Below is a small trained network, with its code and all its weights. Each question gives an input and a target symbol and asks what happens when units are switched off, that is, made to give their printed mean instead of their output.

import numpy as np


def w(rows, s, z=0):
    codes = np.array(rows[::2]) - 128.0
    scale = np.full(codes.shape[1], s)
    scale[-1] = z or s
    return codes * scale


def f(y):
    return np.maximum(y, 0)


def softmax(a):
    e = np.exp(a - a.max(-1, keepdims=True))
    return e / e.sum(-1, keepdims=True)


def log_softmax(a):
    a = a - a.max(-1, keepdims=True)
    return a - np.log(np.exp(a).sum(-1, keepdims=True))


def net(x, mask):
    ids = ['ΛΞΠΣΨΩαβγδεζηθμφ'.index(c) for c in x.split()]
    T = len(ids)
    res = E[ids] + P[:T]
    u = 0
    for l in range(2):
        r = res
        for j in range(3):
            rows = slice(3 * j, 3 * j + 3)
            q, k, v = (r @ M[l][rows].T for M in (Q, K, V))
            z = softmax(np.where(np.tri(T) > 0, q @ k.T / 3**0.5, -1e9)) @ v
            o = O[l][rows]
            res = res + np.where(mask[u + j], z, o[:, -1]) @ o[:, :-1]
        u += 3
        y = f(res @ A[l][:, :-1].T + A[l][:, -1])
        res = res + np.where(mask[u : u + 8], y, B[l][:, -1]) @ B[l][:, :-1]
        u += 8
    return log_softmax(res[-1] @ U[:, :-1].T + U[:, -1])


Q, K, V, O, A, B = {}, {}, {}, {}, {}, {}
E = w([
[126,165,63,113,179,92,158],'Λ',
[176,196,120,162,79,143,106],'Ξ',
[153,173,181,159,77,3,156],'Π',
[153,138,216,112,121,233,108],'Σ',
[99,150,136,166,178,172,128],'Ψ',
[93,87,124,166,166,128,93],'Ω',
[188,96,156,148,150,90,82],'α',
[99,132,233,74,147,111,166],'β',
[28,128,119,59,76,192,153],'γ',
[199,109,141,94,174,59,157],'δ',
[117,196,205,168,141,40,145],'ε',
[59,140,104,175,147,131,110],'ζ',
[120,106,186,78,86,98,176],'η',
[87,147,110,196,153,156,114],'θ',
[189,104,118,97,83,54,143],'μ',
[117,67,188,99,86,151,97],'φ',
],0.021)
P = w([
[103,134,165,212,125,250,224],'0',
[68,152,158,198,115,166,173],'1',
[85,159,153,165,129,116,128],'2',
[87,160,153,113,140,76,98],'3',
[96,174,149,58,163,48,68],'4',
[111,174,144,2,179,17,42],'5',
],0.0089)
Q[0] = w([
[111,117,107,164,90,158,99],'0.h0',
[166,250,64,123,120,134,166],'0.h0',
[93,118,53,134,162,84,112],'0.h0',
[108,156,157,127,85,102,116],'0.h1',
[123,191,162,142,156,98,103],'0.h1',
[115,151,159,152,120,107,130],'0.h1',
[170,127,115,128,112,196,179],'0.h2',
[140,191,158,126,46,104,123],'0.h2',
[108,168,155,152,76,161,89],'0.h2',
],0.016)
K[0] = w([
[113,81,105,160,113,183,162],'0.h0',
[133,253,78,126,127,140,123],'0.h0',
[103,104,100,170,186,84,130],'0.h0',
[111,132,126,85,95,77,79],'0.h1',
[101,126,113,86,146,86,85],'0.h1',
[100,133,152,115,118,102,96],'0.h1',
[177,157,135,97,154,180,189],'0.h2',
[144,206,101,133,54,125,101],'0.h2',
[125,164,112,164,58,167,112],'0.h2',
],0.015)
V[0] = w([
[81,185,73,173,113,195,216],'0.h0',
[70,183,78,127,144,131,104],'0.h0',
[100,98,71,194,93,105,128],'0.h0',
[26,55,140,103,204,44,80],'0.h1',
[209,57,132,174,116,149,73],'0.h1',
[105,130,108,117,111,177,158],'0.h1',
[170,113,178,169,135,188,255],'0.h2',
[123,147,46,107,71,158,72],'0.h2',
[138,41,184,122,95,160,130],'0.h2',
],0.0057)
O[0] = w([
[240,134,154,88,188,82,124,162],'0.h0',
[181,82,114,160,133,151,123,118],'0.h0',
[199,129,96,42,146,162,139,91],'0.h0',
[253,56,106,210,179,126,213,31],'0.h1',
[146,94,139,119,112,142,27,94],'0.h1',
[108,176,63,106,72,134,105,29],'0.h1',
[119,39,139,124,174,26,125,220],'0.h2',
[144,146,205,75,132,140,118,116],'0.h2',
[120,158,87,218,147,45,194,2],'0.h2',
],0.0055,0.0015)
A[0] = w([
[130,151,161,122,173,215,83,68],'0.n0',
[35,69,132,106,127,247,110,94],'0.n1',
[111,69,128,110,15,98,141,120],'0.n2',
[241,134,85,135,143,97,118,3],'0.n3',
[50,199,81,164,112,84,103,118],'0.n4',
[176,135,111,205,87,254,191,90],'0.n5',
[153,94,142,151,157,138,71,125],'0.n6',
[228,177,126,171,95,152,82,94],'0.n7',
],0.0094,0.0047)
B[0] = w([
[151,115,138,160,132,108,60,189],'0.n0',
[168,127,187,232,121,200,213,201],'0.n1',
[150,146,32,123,38,149,143,186],'0.n2',
[47,99,116,244,108,151,228,147],'0.n3',
[195,159,168,81,205,226,146,206],'0.n4',
[99,186,216,37,175,159,52,148],'0.n5',
[144,154,35,156,77,115,108,182],'0.n6',
[1,142,99,88,97,120,139,254],'0.n7',
],0.0082,0.0059)
Q[1] = w([
[236,57,90,118,162,129,213],'1.h0',
[143,145,121,172,125,103,153],'1.h0',
[41,177,80,109,135,107,134],'1.h0',
[254,76,94,102,153,90,136],'1.h1',
[119,121,173,130,129,161,81],'1.h1',
[81,156,130,116,130,100,113],'1.h1',
[162,101,109,117,77,74,155],'1.h2',
[99,228,118,115,122,93,80],'1.h2',
[143,153,186,135,92,111,127],'1.h2',
],0.012)
K[1] = w([
[151,105,59,179,254,81,205],'1.h0',
[159,129,94,131,119,108,160],'1.h0',
[190,132,170,111,88,206,134],'1.h0',
[61,72,19,113,13,137,111],'1.h1',
[215,107,139,151,148,161,105],'1.h1',
[149,96,192,115,152,196,167],'1.h1',
[154,71,95,145,42,95,177],'1.h2',
[233,182,192,41,89,5,21],'1.h2',
[195,127,226,145,106,96,140],'1.h2',
],0.0089)
V[1] = w([
[158,58,174,158,59,159,168],'1.h0',
[84,173,57,140,115,91,187],'1.h0',
[165,120,142,142,103,157,139],'1.h0',
[100,118,229,127,121,95,146],'1.h1',
[2,104,109,103,114,106,118],'1.h1',
[79,101,132,117,182,120,153],'1.h1',
[106,159,55,55,210,185,29],'1.h2',
[37,93,43,205,136,164,139],'1.h2',
[80,155,104,112,129,8,165],'1.h2',
],0.0053)
O[1] = w([
[152,50,191,145,69,186,126,64],'1.h0',
[56,173,66,118,112,148,85,121],'1.h0',
[148,142,127,149,119,150,129,133],'1.h0',
[143,59,225,149,180,120,133,252],'1.h1',
[48,101,115,80,117,110,84,87],'1.h1',
[80,109,128,139,152,155,141,99],'1.h1',
[123,12,141,135,136,152,165,107],'1.h2',
[120,141,120,1,152,112,64,68],'1.h2',
[223,144,164,129,100,185,124,42],'1.h2',
],0.0055,0.0028)
A[1] = w([
[106,176,156,140,144,181,87,91],'1.n0',
[173,147,157,126,187,60,132,28],'1.n1',
[116,152,140,143,156,176,66,117],'1.n2',
[196,86,58,71,124,27,113,60],'1.n3',
[134,122,82,76,150,161,197,11],'1.n4',
[109,101,144,148,159,194,127,1],'1.n5',
[77,129,105,88,115,51,182,114],'1.n6',
[188,69,6,113,143,75,108,66],'1.n7',
],0.011,0.0043)
B[1] = w([
[156,99,116,98,144,126,126,255],'1.n0',
[98,132,90,142,140,219,94,161],'1.n1',
[160,81,128,89,124,123,150,233],'1.n2',
[167,83,93,125,142,252,195,151],'1.n3',
[90,199,149,121,150,100,169,140],'1.n4',
[168,141,93,92,96,104,192,164],'1.n5',
[141,87,120,118,125,62,123,170],'1.n6',
[124,199,178,79,79,88,49,163],'1.n7',
],0.011,0.0067)
U = w([
[140,51,36,151,169,167,170,254],'Λ',
[141,112,120,195,121,58,1,215],'Ξ',
[116,164,184,35,116,181,40,152],'Π',
[95,139,124,114,101,176,189,73],'Σ',
[55,106,195,142,151,92,133,113],'Ψ',
[186,214,147,166,94,100,129,88],'Ω',
[191,94,208,131,105,121,129,75],'α',
[182,131,85,112,78,144,137,77],'β',
[74,137,97,161,98,105,131,156],'γ',
[133,138,127,131,112,128,127,93],'δ',
[112,178,89,117,148,95,147,128],'ε',
[149,106,133,97,87,34,162,107],'ζ',
[69,88,137,185,40,219,109,118],'η',
[142,135,127,124,114,138,126,76],'θ',
[114,128,125,139,114,115,127,98],'μ',
[100,164,157,171,146,188,109,82],'φ',
],0.0097,0.0074)

Each question gives the input, a string of symbols that net reads in full, and the target symbol t.
The units are the heads (3 rows each of Q, K, V and O) and the neurons (one row each of A and B). Each row of codes is followed by its name. A weight is (code - 128) times the scale printed after its matrix; where a second scale follows, it is the last column's (O, A, B and U).
mask holds one flag per unit, layer by layer, with each layer's heads first. A switched-off unit (its flag False) gives its mean, the last column of its rows in O or B, instead of its output. The means were averaged over made-up inputs and are rounded, as every weight is.
A unit's drop is (log p(t) with every unit on - log p(t) with that unit switched off) / (log p(t) with every unit on - log p(t) with every unit switched off).
The circuit of an input: a set's keep is (log p(t) with only the set's units on - log p(t) with every unit switched off) / (log p(t) with every unit on - log p(t) with every unit switched off). Starting from the 12 units with the biggest drops (on a tie, the unit counted first), units are removed one at a time, each time the one whose removal leaves the highest keep (on an exact tie, the one counted first), for as long as the keep stays at least 0.8.
circuit, biggest first: the units of the circuit, biggest drop first
most important unit: the unit with the biggest drop
top k neurons: the k neurons with the biggest drops, biggest first
k most important neurons of layer l: the k neurons of layer l with the biggest drops, biggest first
heads that matter: for each layer, one digit per head in row order, 1 if its drop is at least 0.15 and else 0, layers parted by /
input Ξ α η φ φ ζ, target Λ: heads that matter => 001 / 000
input φ ζ Ξ Ξ Ξ, target Π: most important unit => 0.h2
input Ξ θ Ω δ, target Λ: heads that matter => 000 / 000
input Ω α Λ, target ε: 3 most important neurons of layer 0 => 0.n3, 0.n0, 0.n1
input Ω Ω φ Ω Ω Ω, target Π: heads that matter => 010 / 001
input Ξ Ω Ψ, target Λ: heads that matter => 000 / 001
input Ξ γ α φ Ω ε, target φ: heads that matter => 010 / 000
input Ξ Ξ Ξ Ω, target Λ: heads that matter => 001 / 000
input Ξ Ω Ω, target Ξ: heads that matter => 110 / 001
input η Ω Π μ φ β, target Ψ: heads that matter => 110 / 010
input η Ξ Λ β β, target Ψ: circuit, biggest first => 0.h0, 1.h1
input Ξ Ξ Σ γ, target Σ: 2 most important neurons of layer 1 => 1.n5, 1.n4
input φ Ξ α η Ξ μ, target β: heads that matter => 100 / 000
input Σ Ξ φ, target η: circuit, biggest first => 0.n2, 0.h0
input Ω Ξ φ Ξ, target η: most important unit => 0.h0
input Ξ Ξ η, target ζ: heads that matter => 100 / 000
input Ω Ψ Ω, target Ξ: heads that matter => 110 / 000
input Ξ Π ζ, target Λ: heads that matter => 000 / 000
input Ω α Ω Σ φ, target η: top 2 neurons => 0.n2, 0.n1
input Λ Ξ θ, target Λ: most important unit => 1.h2
input Π Ξ Ξ γ, target Σ: circuit, biggest first => 0.n1, 1.n5
input η ε θ Σ μ, target β: top 4 neurons => 1.n3, 0.n2, 1.n7, 0.n7
input β ζ Ξ Ω, target Λ: 2 most important neurons of layer 1 => 1.n7, 1.n5
input Ψ Ω Ξ θ, target Λ: 4 most important neurons of layer 0 => 0.n2, 0.n4, 0.n5, 0.n7
